J_181: [128 128 117  52 115 129 114 167 156  89  98 116 144 175 146]
J_823: [119 137 142  16 138 125 175 114 127 141 126 113 110 105 107]
J_63: [120 180 119 141 106 125 138 134 130 156 160 160 101 107  91]
J_373: [121  62 108 157 143 150 152 158 105 138 139 124 143 102  89]
J_55: [137  62 138 157 143 150 139 158 105 138 139 124 143 102  89]
J_683: [129 101 131 130 123 118 112 108 119  50  93 178 107 148 160]
[119 137 142  16 138 125 175 114 127 141 126 113 110 105 107] => J_823
where: [118] => J_683, 5
where: [142] => J_823, 2
where: [113] => J_823, 11
where: [106] => J_63, 4

J_847: [129 157 153 116 125 127 214 116 110 141]
J_454: [112 135 185 115  91 110 173 144 154 174]
J_300: [127 136 185 115  91 110 173 144 128  94]
where: [153] => J_847, 2
where: [135] => J_454, 1
[112 135 185 115  91 110 173 144 154 174] => J_454
[129 157 153 116 125 127 214 116 110 141] => J_847
where: [125] => J_847, 4

J_541: [111 176  95 236 150]
J_771: [175  58 155 163  57]
J_250: [ 52 132  99 210 165]
J_932: [ 21  20 163 130 177]
J_796: [ 57  22 138 105 175]
J_639: [173 231 167 179  52]
J_551: [153 112 225 140  26]
J_931: [ 56 121 121 242 161]
J_141: [ 52 132  99  83 149]
where: [26] => J_551, 4
where: [21] => J_932, 0
where: [112] => J_551, 1
where: [150] => J_541, 4
where: [105] => J_796, 3
where: [149] => J_141, 4
where: [20] => J_932, 1

J_328: [161 150 148 138  49  88]
J_211: [136 137 169  92  59 133]
J_983: [150 116 186 109  25 140]
J_943: [203 159 103  80  96 106]
J_290: [209 150 105 110  93 109]
J_222: [ 26 160  13 126 135 103]
J_640: [169 169  64 147 170 121]
J_754: [167 168  86 115 104 139]
J_937: [162 152 152 135  56  92]
J_163: [151 133 181  96  68 135]
where: [25] => J_983, 4
where: [121] => J_640, 5
where: [161] => J_328, 0

J_623: [ 92  43  42  44  76 105]
J_337: [125 109 108 113  77  80]
J_110: [ 81  73  42  44  76 105]
where: [109] => J_337, 1
where: [43] => J_623, 1
where: [80] => J_337, 5
where: [113] => J_337, 3
where: [77] => J_337, 4
where: [73] => J_110, 1

J_752: [230  38 229 125   8]
J_699: [ 31 206  82 157 218]
J_360: [ 68  16 239  33  81]
J_145: [ 68 219 152 244 148]
J_298: [237 207  69  95 176]
where: [69] => J_298, 2
where: [207] => J_298, 1
where: [81] => J_360, 4
where: [206] => J_699, 1
where: [31] => J_699, 0
where: [218] => J_699, 4

J_387: [129 106 164 111 137 116 126 130  89]
J_381: [124  95 146  99 152 109 128 154  83]
J_513: [139 112  89 129 140 120 111 115  65]
J_264: [ 96 206 125 155 165  97  45 102  34]
where: [165] => J_264, 4
where: [152] => J_381, 4
where: [154] => J_381, 7
where: [95] => J_381, 1
where: [146] => J_381, 2
where: [139] => J_513, 0
where: [112] => J_513, 1

J_335: [113 144 163 121 113 126 147 117 150  61 111 124 133 151 146 123 138 110
  69 137 109  98 155 136  93]
J_262: [102 120 188  85 110  68 163 113 122 132 158 155  50  39 160  83 123  99
 153 140 191 133 115 133 146]
J_830: [165 146 141 155 168 142 135 129 112 140 108 149 101 182 102  38 126 100
 126 126 188 130 125  97 130]
J_429: [166 126 144  97 128  98 101 129 151 149 121 147  76 246 116 193 110 156
 127 109 125 117  53 129 132]
J_420: [113 126  77 106 140 128 140 126 153  56 105 117 136 203 123 120  92 112
  74 154 167 112  96 114 149]
J_413: [102 125  90 131 119 128 119 121 126  45 122  87 144 114 123 114 101 206
 118 133  64 131 111 153 132]
J_629: [138 155 202 110 141 110 130  98 134 125  79  85 116  39  68  84 146 169
 133 115 130 126 125 145 180]
J_391: [ 95 132 170 126 107 171 128 119  89 125 149 133 160 161 137  90  52 146
 123 141 127 129  95 125 127]
[ 95 132 170 126 107 171 128 119  89 125 149 133 160 161 137  90  52 146
 123 141 127 129  95 125 127] => J_391
[113 126  77 106 140 128 140 126 153  56 105 117 136 203 123 120  92 112
  74 154 167 112  96 114 149] => J_420
where: [169] => J_629, 17
where: [96] => J_420, 22
where: [79] => J_629, 10
where: [124] => J_335, 11

J_706: [110  99  66  96  98   8 135]
J_977: [101 129  88 119  95 245 170]
J_919: [132 132 129 125 129 132 128]
where: [96] => J_706, 3
where: [95] => J_977, 4
where: [128] => J_919, 6

J_556: [187 104 194 139 193]
J_235: [179 179 138 190  70]
J_809: [155  44 115 128 208]
J_404: [196 163 108 185  74]
J_162: [ 80 174 162  95  81]
J_354: [214 154 197 162 182]
J_644: [214 146  82 176 136]
J_272: [196 163 205 165 166]
J_805: [102  85 143  97 205]
J_157: [104  83 155  75 206]
where: [143] => J_805, 2
where: [81] => J_162, 4
where: [139] => J_556, 3

